Here is a tiny trained network, its code and every weight. The questions are about switching its units off for an input and a class, where a switched-off unit gives its printed mean instead of its output.

import numpy as np


def w(rows, s, z=0):
    codes = np.array(rows[::2]) - 128.0
    scale = np.full(codes.shape[1], s)
    scale[-1] = z or s
    return codes * scale


def f(y):
    return np.maximum(y, 0)


def log_softmax(a):
    a = a - a.max(-1, keepdims=True)
    return a - np.log(np.exp(a).sum(-1, keepdims=True))


def net(x, mask):
    res = np.array(x, float).reshape(1, 5) / 4 @ E
    y = f(res @ A[0][:, :-1].T + A[0][:, -1])
    res = res + np.where(mask, y, B[0][:, -1]) @ B[0][:, :-1]
    return log_softmax(res[-1] @ U[:, :-1].T + U[:, -1])


A, B = {}, {}
E = w([
[157,11,57,141,132,126,133,171,154,65,181,180],'x0',
[140,202,113,169,226,152,161,156,156,204,141,219],'x1',
[127,127,130,130,128,129,127,132,123,129,124,130],'x2',
[136,136,134,110,133,209,127,202,79,171,219,64],'x3',
[156,117,202,83,200,79,138,63,35,68,195,164],'x4',
],0.011)
A[0] = w([
[129,122,86,127,102,151,131,161,171,133,102,114,120],'neuron 0',
[115,91,104,128,122,132,125,146,137,98,136,137,122],'neuron 1',
[136,129,129,141,131,138,112,170,93,153,168,89,67],'neuron 2',
[128,111,103,136,143,128,126,145,117,132,161,109,120],'neuron 3',
[131,115,144,130,164,127,116,83,89,104,157,132,159],'neuron 4',
[123,144,121,121,140,108,124,106,155,97,81,161,73],'neuron 5',
[121,255,181,129,124,117,131,79,106,159,78,36,61],'neuron 6',
[133,135,128,125,116,92,103,121,125,118,87,155,70],'neuron 7',
[137,25,82,141,140,121,128,173,159,102,173,174,88],'neuron 8',
[129,105,113,137,125,99,133,111,150,89,97,181,89],'neuron 9',
[135,132,140,126,129,158,102,126,132,125,147,125,55],'neuron 10',
[115,117,115,121,131,135,125,164,128,129,190,113,72],'neuron 11',
[106,121,160,123,160,109,131,113,107,107,153,140,146],'neuron 12',
[116,127,125,127,123,125,121,104,129,140,108,136,116],'neuron 13',
[120,145,87,141,95,139,131,168,145,130,83,115,106],'neuron 14',
[126,140,112,136,116,143,132,149,172,157,103,142,125],'neuron 15',
[122,99,135,121,75,118,116,104,114,79,100,59,24],'neuron 16',
[136,120,88,124,135,115,131,127,103,98,147,147,118],'neuron 17',
[121,111,90,134,90,123,128,173,188,170,87,89,139],'neuron 18',
[100,119,118,124,144,119,99,124,132,129,128,137,109],'neuron 19',
[131,72,152,136,91,132,114,102,103,117,110,89,40],'neuron 20',
[119,114,130,137,120,96,128,103,159,136,68,156,91],'neuron 21',
[117,129,133,123,122,155,133,173,99,156,181,90,75],'neuron 22',
[128,120,171,128,166,108,119,82,79,98,180,175,165],'neuron 23',
[126,194,106,135,206,141,119,137,153,164,147,212,52],'neuron 24',
[132,136,131,129,134,119,150,151,142,142,123,172,1],'neuron 25',
[132,118,136,118,101,108,147,130,112,93,106,73,52],'neuron 26',
[125,133,127,125,150,156,133,175,105,141,173,74,63],'neuron 27',
[119,112,113,135,144,108,142,84,152,106,71,149,78],'neuron 28',
[131,110,134,130,133,104,121,92,132,135,83,150,70],'neuron 29',
[117,106,127,115,97,112,121,121,105,121,127,95,17],'neuron 30',
[144,127,151,112,153,81,160,102,77,113,174,138,114],'neuron 31',
[122,97,113,128,133,134,144,155,132,118,141,161,83],'neuron 32',
],0.016,0.0031)
B[0] = w([
[116,144,127,132,152,151,82,142,127,112,92,89,185],'neuron 0',
[129,107,130,109,129,133,109,126,133,158,130,169,174],'neuron 1',
[150,143,127,104,99,139,177,113,152,84,156,129,183],'neuron 2',
[133,130,145,127,108,137,128,114,124,114,138,153,164],'neuron 3',
[131,141,130,150,143,158,90,125,138,119,90,103,189],'neuron 4',
[145,132,135,135,102,147,167,134,105,100,152,119,170],'neuron 5',
[118,50,142,84,118,157,64,128,115,174,140,251,250],'neuron 6',
[140,141,132,108,104,144,159,126,125,110,153,130,158],'neuron 7',
[105,74,148,92,123,131,79,127,113,195,141,225,248],'neuron 8',
[140,124,147,115,87,155,168,118,108,89,152,149,180],'neuron 9',
[131,141,138,133,115,129,148,136,118,118,120,134,142],'neuron 10',
[138,123,136,120,102,145,171,116,114,96,139,141,179],'neuron 11',
[117,143,107,133,126,151,87,138,130,123,122,92,178],'neuron 12',
[137,119,122,113,119,144,138,129,128,117,139,122,144],'neuron 13',
[134,138,125,119,156,136,77,112,135,100,104,83,179],'neuron 14',
[119,142,120,132,140,124,89,139,126,107,106,78,177],'neuron 15',
[119,147,118,159,166,44,182,134,122,166,137,101,195],'neuron 16',
[114,124,137,129,147,147,117,131,124,152,112,158,167],'neuron 17',
[129,151,119,150,149,154,51,129,136,106,84,72,204],'neuron 18',
[136,134,132,117,128,131,139,126,126,125,124,136,135],'neuron 19',
[128,147,114,136,157,90,164,140,154,173,142,122,177],'neuron 20',
[135,144,140,126,95,161,173,125,121,90,149,120,174],'neuron 21',
[135,146,129,133,93,153,190,112,109,79,159,120,196],'neuron 22',
[120,152,118,124,142,146,59,139,144,104,90,61,222],'neuron 23',
[116,135,112,163,165,22,200,135,144,183,138,99,236],'neuron 24',
[126,136,127,129,137,93,158,122,136,159,137,114,157],'neuron 25',
[121,139,127,162,151,99,163,135,147,158,134,123,169],'neuron 26',
[152,139,141,140,84,136,194,122,116,83,140,125,195],'neuron 27',
[149,135,126,126,98,150,176,111,127,93,158,136,175],'neuron 28',
[138,134,136,129,101,149,166,135,121,101,147,131,162],'neuron 29',
[130,135,114,137,144,82,161,129,136,144,120,124,161],'neuron 30',
[126,134,112,140,135,148,73,133,138,100,85,84,203],'neuron 31',
[138,107,128,111,134,119,102,124,127,161,125,163,171],'neuron 32',
],0.022)
U = w([
[90,151,115,170,133,168,44,139,136,62,67,87,197],'0',
[72,38,173,101,98,139,86,124,85,165,156,254,228],'1',
[163,149,166,153,20,164,210,91,79,23,199,150,2],'2',
[75,142,102,214,172,2,195,152,153,178,158,132,109],'3',
],0.0091,0.00056)

Each question gives the input, the list of numbers given to net, and the class t.
The units are the neurons (one row each of A and B). Each row of codes is followed by its name. A weight is (code - 128) times the scale printed after its matrix; where a second scale follows, it is the last column's (A, B and U).
mask holds one flag per neuron, in row order. A switched-off neuron (its flag False) gives its mean, the last column of its row in B, instead of its output. The means were averaged over made-up inputs and are rounded, as every weight is.
A unit's drop is (log p(t) with every unit on - log p(t) with that unit switched off) / (log p(t) with every unit on - log p(t) with every unit switched off).
The circuit of an input: a set's keep is (log p(t) with only the set's units on - log p(t) with every unit switched off) / (log p(t) with every unit on - log p(t) with every unit switched off). Starting from the 12 units with the biggest drops (on a tie, the unit counted first), units are removed one at a time, each time the one whose removal leaves the highest keep (on an exact tie, the one counted first), for as long as the keep stays at least 0.8.
units of the circuit, in order: the units of the circuit, biggest drop first
most important unit: the unit with the biggest drop
k most important neurons: the k neurons with the biggest drops, biggest first
drop of u: that unit's drop, to one decimal
input [-1,-7,-2,6,5], class 3: 2 most important neurons -> neuron 16; neuron 20
input [-8,-3,7,3,8], class 0: most important unit -> neuron 23
input [-8,-8,4,-1,-7], class 1: 4 most important neurons -> neuron 6; neuron 24; neuron 23; neuron 31
input [3,6,-8,-3,6], class 0: 4 most important neurons -> neuron 23; neuron 31; neuron 16; neuron 4
input [7,7,-8,4,-7], class 0: 2 most important neurons -> neuron 18; neuron 6
input [-6,-8,8,-1,7], class 3: 3 most important neurons -> neuron 16; neuron 20; neuron 26
input [1,7,-3,-1,8], class 0: 2 most important neurons -> neuron 23; neuron 31
input [0,-6,-8,6,-3], class 2: 4 most important neurons -> neuron 24; neuron 22; neuron 27; neuron 2
input [-2,-1,8,4,-4], class 0: 2 most important neurons -> neuron 18; neuron 9
input [1,-7,4,2,6], class 3: 4 most important neurons -> neuron 16; neuron 20; neuron 26; neuron 18
input [8,-5,2,4,8], class 0: 4 most important neurons -> neuron 23; neuron 31; neuron 6; neuron 4
input [1,8,-5,-4,7], class 3: 3 most important neurons -> neuron 24; neuron 18; neuron 25
input [-6,-7,6,1,7], class 0: 4 most important neurons -> neuron 24; neuron 23; neuron 31; neuron 4
input [5,8,0,-1,4], class 3: units of the circuit, in order -> neuron 24
input [0,-1,-3,5,-5], class 0: 2 most important neurons -> neuron 18; neuron 0
input [-7,-5,-7,-6,8], class 0: 2 most important neurons -> neuron 23; neuron 31
input [2,8,7,-4,3], class 3: drop of neuron 24 -> 2.0
input [-1,2,4,-3,-1], class 2: drop of neuron 8 -> 0.1
input [2,3,8,8,4], class 2: drop of neuron 32 -> 0.0
input [6,-8,5,-4,-6], class 3: units of the circuit, in order -> neuron 16
input [-8,-8,7,-1,-7], class 1: drop of neuron 24 -> 4.0
